Below is a small trained network, with its code and all its weights. Each question gives an input and a target symbol and asks what happens when units are switched off, that is, made to give their printed mean instead of their output.

import numpy as np


def w(rows, s, z=0):
    codes = np.array(rows[::2]) - 128.0
    scale = np.full(codes.shape[1], s)
    scale[-1] = z or s
    return codes * scale


def norm(h):
    return h / np.sqrt((h * h).mean(-1, keepdims=True) + 1e-5)


def f(y):
    return np.maximum(y, 0)


def softmax(a):
    e = np.exp(a - a.max(-1, keepdims=True))
    return e / e.sum(-1, keepdims=True)


def log_softmax(a):
    a = a - a.max(-1, keepdims=True)
    return a - np.log(np.exp(a).sum(-1, keepdims=True))


def net(x, mask):
    ids = ['βγεζηθλξσψ'.index(c) for c in x.split()]
    T = len(ids)
    res = E[ids] + P[:T]
    u = 0
    for l in range(3):
        q, k, v = (norm(res) @ M[l].T for M in (Q, K, V))
        z = softmax(np.where(np.tri(T) > 0, q @ k.T / 3**0.5, -1e9)) @ v
        res = res + np.where(mask[u], z, O[l][:, -1]) @ O[l][:, :-1]
        u += 1
        y = f(norm(res) @ A[l][:, :-1].T + A[l][:, -1])
        res = res + np.where(mask[u : u + 4], y, B[l][:, -1]) @ B[l][:, :-1]
        u += 4
    return log_softmax(norm(res)[-1] @ U[:, :-1].T + U[:, -1])


Q, K, V, O, A, B = {}, {}, {}, {}, {}, {}
E = w([
[130,164,134,132,96],'β',
[133,163,130,134,92],'γ',
[154,119,116,163,215],'ε',
[90,66,173,107,31],'ζ',
[142,213,164,184,80],'η',
[115,199,162,154,74],'θ',
[81,155,155,154,143],'λ',
[149,115,113,162,212],'ξ',
[151,117,117,158,211],'σ',
[221,2,162,134,151],'ψ',
],0.0085)
P = w([
[149,11,20,129,151],'0',
[141,240,161,33,160],'1',
[141,247,177,52,148],'2',
[132,254,188,64,147],'3',
[138,252,190,85,137],'4',
[141,244,197,90,134],'5',
[128,236,218,94,135],'6',
[133,234,222,110,127],'7',
[121,217,220,123,136],'8',
[117,227,237,147,123],'9',
[113,207,243,150,121],'10',
[115,194,243,166,113],'11',
[112,197,247,166,114],'12',
[131,220,237,147,138],'13',
],0.0036)
Q[0] = w([
[112,156,53,45,133],'0.h1',
[162,26,8,75,111],'0.h1',
[88,156,119,100,133],'0.h1',
],0.015)
K[0] = w([
[156,186,164,79,167],'0.h1',
[117,220,7,67,179],'0.h1',
[134,138,219,114,138],'0.h1',
],0.013)
V[0] = w([
[38,95,214,150,196],'0.h1',
[234,79,59,101,196],'0.h1',
[73,31,197,70,2],'0.h1',
],0.0037)
O[0] = w([
[100,179,198,88,157,166],'0.h1',
[159,142,179,241,126,56],'0.h1',
[246,142,139,2,119,253],'0.h1',
],0.0058,0.0044)
A[0] = w([
[2,135,117,98,147,5],'0.n1',
[151,187,115,121,64,49],'0.n2',
[77,169,157,137,107,24],'0.n3',
[68,136,161,64,36,116],'0.n4',
],0.0085,0.0029)
B[0] = w([
[1,51,197,38,136,176],'0.n1',
[43,92,126,117,192,192],'0.n2',
[131,249,115,169,113,179],'0.n3',
[181,205,72,129,194,254],'0.n4',
],0.0075,0.0051)
Q[1] = w([
[125,43,107,201,181],'1.h1',
[83,12,42,172,254],'1.h1',
[230,100,254,135,230],'1.h1',
],0.0096)
K[1] = w([
[235,173,255,131,188],'1.h1',
[248,177,243,67,195],'1.h1',
[229,29,200,139,66],'1.h1',
],0.0076)
V[1] = w([
[82,99,167,156,79],'1.h1',
[156,96,239,104,124],'1.h1',
[169,100,54,128,1],'1.h1',
],0.0056)
O[1] = w([
[74,67,247,205,126,178],'1.h1',
[146,34,226,39,140,135],'1.h1',
[231,232,163,194,2,4],'1.h1',
],0.0038,0.0023)
A[1] = w([
[200,167,157,97,31,11],'1.n1',
[255,111,201,82,144,221],'1.n2',
[156,142,67,135,108,77],'1.n3',
[80,116,95,29,22,5],'1.n4',
],0.0069,0.0016)
B[1] = w([
[198,114,92,171,254,169],'1.n1',
[129,148,162,66,96,254],'1.n2',
[140,162,156,89,114,139],'1.n3',
[56,223,197,183,232,141],'1.n4',
],0.009,0.006)
Q[2] = w([
[111,112,24,73,2],'2.h1',
[173,189,214,65,251],'2.h1',
[187,111,176,18,127],'2.h1',
],0.009)
K[2] = w([
[35,208,116,121,208],'2.h1',
[137,42,97,175,2],'2.h1',
[115,107,69,192,140],'2.h1',
],0.0095)
V[2] = w([
[61,146,62,64,2],'2.h1',
[168,106,176,67,110],'2.h1',
[197,78,121,142,93],'2.h1',
],0.0093)
O[2] = w([
[111,254,174,139,115,5],'2.h1',
[75,124,113,80,49,177],'2.h1',
[166,132,77,155,48,44],'2.h1',
],0.0097,0.0028)
A[2] = w([
[215,115,91,166,102,3],'2.n1',
[127,98,100,89,131,93],'2.n2',
[155,118,222,167,203,100],'2.n3',
[194,87,254,138,98,88],'2.n4',
],0.013,0.0053)
B[2] = w([
[2,143,74,19,191,145],'2.n1',
[155,117,188,182,66,174],'2.n2',
[172,83,143,174,26,254],'2.n3',
[24,220,48,166,99,170],'2.n4',
],0.0098,0.0058)
U = w([
[86,137,55,122,187,37],'β',
[81,145,40,124,199,73],'γ',
[150,48,136,172,154,146],'ε',
[225,141,168,42,132,185],'ζ',
[158,194,191,239,118,190],'η',
[107,175,122,139,160,3],'θ',
[23,110,254,94,157,130],'λ',
[142,74,136,161,152,86],'ξ',
[142,61,137,165,147,111],'σ',
[89,113,101,133,17,219],'ψ',
],0.0089,0.0032)

Each question gives the input, a string of symbols that net reads in full, and the target symbol t.
The units are the heads (3 rows each of Q, K, V and O) and the neurons (one row each of A and B). Each row of codes is followed by its name. A weight is (code - 128) times the scale printed after its matrix; where a second scale follows, it is the last column's (O, A, B and U).
mask holds one flag per unit, layer by layer, with each layer's heads first. A switched-off unit (its flag False) gives its mean, the last column of its rows in O or B, instead of its output. The means were averaged over made-up inputs and are rounded, as every weight is.
A unit's drop is (log p(t) with every unit on - log p(t) with that unit switched off) / (log p(t) with every unit on - log p(t) with every unit switched off).
The circuit of an input: a set's keep is (log p(t) with only the set's units on - log p(t) with every unit switched off) / (log p(t) with every unit on - log p(t) with every unit switched off). Starting from the 12 units with the biggest drops (on a tie, the unit counted first), units are removed one at a time, each time the one whose removal leaves the highest keep (on an exact tie, the one counted first), for as long as the keep stays at least 0.8.
units of the circuit, in order: the units of the circuit, biggest drop first
most important unit: the unit with the biggest drop
top k neurons: the k neurons with the biggest drops, biggest first
top k neurons in layer l: the k neurons of layer l with the biggest drops, biggest first
input η ξ ζ λ ζ λ σ ζ, target η: most important unit : 0.h1
input η ζ ε, target η: top 2 neurons : [0.n4; 0.n2]
input η λ η, target η: units of the circuit, in order : [0.h1; 2.h1; 2.n3]
input ξ λ λ λ λ ψ ε ξ λ γ ζ ψ ξ, target ψ: top 4 neurons : [0.n4; 2.n4; 0.n2; 1.n1]
input λ θ η ψ η η λ λ γ λ ψ λ ε, target ψ: top 3 neurons : [0.n4; 2.n4; 0.n2]
input η θ β λ ζ β λ ψ, target ψ: top 3 neurons : [2.n4; 2.n3; 0.n4]
input η ζ λ ζ ξ λ η ε σ ε λ η ψ γ, target ψ: top 2 neurons : [0.n2; 0.n4]
input ξ γ γ η, target η: units of the circuit, in order : [0.h1; 2.h1; 2.n3; 1.h1]
input γ ψ ζ ξ ε ε, target γ: top 2 neurons : [2.n1; 0.n4]
input λ λ η ψ, target λ: top 2 neurons in layer 1 : [1.n2; 1.n1]
input ζ η ε η λ λ η η ξ η, target ζ: units of the circuit, in order : [0.h1; 1.n1]
input λ η λ ε, target λ: top 2 neurons : [0.n1; 1.n1]
input η ζ λ σ λ η ε ζ ζ λ λ, target η: units of the circuit, in order : [2.h1; 0.h1; 1.h1; 0.n4]
input η ε η η ψ λ θ, target η: units of the circuit, in order : [0.h1]
input γ λ λ ε λ γ η β θ, target γ: top 2 neurons : [0.n4; 0.n2]
input λ ε ζ η λ ψ η η ε, target λ: top 2 neurons in layer 2 : [2.n3; 2.n4]
input λ λ η ξ, target λ: top 2 neurons : [0.n1; 1.n1]
input η ζ λ λ λ ζ ψ λ ζ λ ζ λ λ, target ζ: top 2 neurons in layer 2 : [2.n4; 2.n2]
input λ η λ λ η, target λ: top 2 neurons : [0.n2; 1.n1]
input ψ η λ γ λ λ η λ θ, target ψ: most important unit : 2.h1
input γ λ η λ ε θ ψ λ γ λ λ γ γ, target γ: top 2 neurons : [2.n1; 1.n1]
input λ ψ ζ ζ λ ψ η σ ψ σ γ ε β, target ψ: top 3 neurons : [0.n1; 1.n4; 0.n3]
input η λ θ ζ λ γ ψ λ λ θ λ β, target ψ: top 2 neurons in layer 0 : [0.n2; 0.n4]
input η λ ψ ζ ψ σ, target η: top 2 neurons in layer 2 : [2.n4; 2.n3]
input η λ λ λ λ ψ ζ λ λ ζ λ λ ψ ε, target η: top 2 neurons : [1.n2; 2.n4]
input β η ψ, target ψ: top 2 neurons : [2.n4; 0.n4]
input η η γ λ ψ λ λ λ η λ λ ψ γ η, target ψ: units of the circuit, in order : [2.h1]
input ζ η λ λ η ε λ λ θ, target ζ: top 2 neurons in layer 1 : [1.n1; 1.n4]
